-.39, -.43, -.17, -.31, -.48, -.19
.34, -.07, -.16, -.02, .18, -.01
-.06, -.11, -.10, -.11, -.09, -.07
.11, -.08, -.23, -.02, .10, -.16
-.01, .29, -.04, .39, .35, -.24
-.02, -.02, -.02, -.02, -.02, -.02
-.03, -.02, -.05, -.05, -.02, -.04
-.74, -.58, -.44, .06, -.42, -.78
->
-.19, -.01, -.07, -.16, -.24, -.02, -.04, -.78
-.48, .18, -.09, .10, .35, -.02, -.02, -.42
-.31, -.02, -.11, -.02, .39, -.02, -.05, .06
-.17, -.16, -.10, -.23, -.04, -.02, -.05, -.44
-.43, -.07, -.11, -.08, .29, -.02, -.02, -.58
-.39, .34, -.06, .11, -.01, -.02, -.03, -.74

.02, .11
.05, .43
-.01, -.03
.00, .01
-.03, .68
->
.11, .43, -.03, .01, .68
.02, .05, -.01, .00, -.03

.25, -.03, -.25, .36, -.27, -.26
-.29, .17, -.58, -.07, -.56, -.64
-.22, .26, .24, -.19, .30, .11
->
-.26, -.64, .11
-.27, -.56, .30
.36, -.07, -.19
-.25, -.58, .24
-.03, .17, .26
.25, -.29, -.22

-.22, .36, .13, .05, .27, .31, .14
-.20, -.09, .17, -.17, -.52, .02, .13
-.04, .04, .50, .01, -.07, .16, .01
-.22, .12, .45, -.05, .35, -.05, .04
.05, -.07, .08, .01, .24, .24, -.02
.08, -.15, .30, -.23, -.62, -.08, -.11
-.30, .36, .07, .10, -.50, .24, .06
-.08, -.21, -.16, -.10, .15, .20, .05
.04, -.25, -.19, .13, .49, -.13, -.18
.09, .12, -.69, .10, .32, -.03, .01
->
.14, .13, .01, .04, -.02, -.11, .06, .05, -.18, .01
.31, .02, .16, -.05, .24, -.08, .24, .20, -.13, -.03
.27, -.52, -.07, .35, .24, -.62, -.50, .15, .49, .32
.05, -.17, .01, -.05, .01, -.23, .10, -.10, .13, .10
.13, .17, .50, .45, .08, .30, .07, -.16, -.19, -.69
.36, -.09, .04, .12, -.07, -.15, .36, -.21, -.25, .12
-.22, -.20, -.04, -.22, .05, .08, -.30, -.08, .04, .09

.88, -.38
-.80, -.22
-.22, .09
.23, .09
.16, -.04
-.54, -.15
.13, -.26
->
-.38, -.22, .09, .09, -.04, -.15, -.26
.88, -.80, -.22, .23, .16, -.54, .13

-.19, -.27, .25, -.25, -.03
.30, .57, .00, -.41, -.03
-.43, -.65, -.13, .36, .00
-.38, -.60, .20, -.04, -.03
-.44, -.68, -.11, .36, .01
-.15, -.20, -.35, .32, .01
.34, .62, -.01, -.45, -.03
.03, .09, .20, -.39, -.04
->
-.03, -.03, .00, -.03, .01, .01, -.03, -.04
-.25, -.41, .36, -.04, .36, .32, -.45, -.39
.25, .00, -.13, .20, -.11, -.35, -.01, .20
-.27, .57, -.65, -.60, -.68, -.20, .62, .09
-.19, .30, -.43, -.38, -.44, -.15, .34, .03

.18, .20, -.38, -.42, .09
.19, .01, -.21, .02, -.15
-.05, .07, .17, .23, .05
.16, .06, .06, .05, -.24
.19, .16, .14, .15, -.63
-.18, -.43, -.05, .22, .24
.20, .09, .16, .10, -.18
.31, .14, .22, .07, -.38
.28, -.13, .03, .18, .03
->
.09, -.15, .05, -.24, -.63, .24, -.18, -.38, .03
-.42, .02, .23, .05, .15, .22, .10, .07, .18
-.38, -.21, .17, .06, .14, -.05, .16, .22, .03
.20, .01, .07, .06, .16, -.43, .09, .14, -.13
.18, .19, -.05, .16, .19, -.18, .20, .31, .28

-.08, .05, .12, .22, .04, .12, -.09, .13, .07, -.07, .15, .03
-.05, .03, .37, -.18, .23, .27, .06, .00, -.04, .02, -.07, -.06
-.05, -.14, .56, -.18, -.23, .12, .05, -.02, -.07, -.08, -.06, .09
.01, .06, .14, .43, .21, .19, .02, .03, .07, .00, .03, -.11
-.02, .01, -.22, .22, -.09, .17, .07, .13, .02, -.07, .15, .19
.07, -.10, .80, -.19, .22, -.14, -.04, .08, -.10, .03, -.03, -.01
.05, .07, .89, -.22, .00, .22, .01, .02, -.17, .04, .07, .07
->
.03, -.06, .09, -.11, .19, -.01, .07
.15, -.07, -.06, .03, .15, -.03, .07
-.07, .02, -.08, .00, -.07, .03, .04
.07, -.04, -.07, .07, .02, -.10, -.17
.13, .00, -.02, .03, .13, .08, .02
-.09, .06, .05, .02, .07, -.04, .01
.12, .27, .12, .19, .17, -.14, .22
.04, .23, -.23, .21, -.09, .22, .00
.22, -.18, -.18, .43, .22, -.19, -.22
.12, .37, .56, .14, -.22, .80, .89
.05, .03, -.14, .06, .01, -.10, .07
-.08, -.05, -.05, .01, -.02, .07, .05
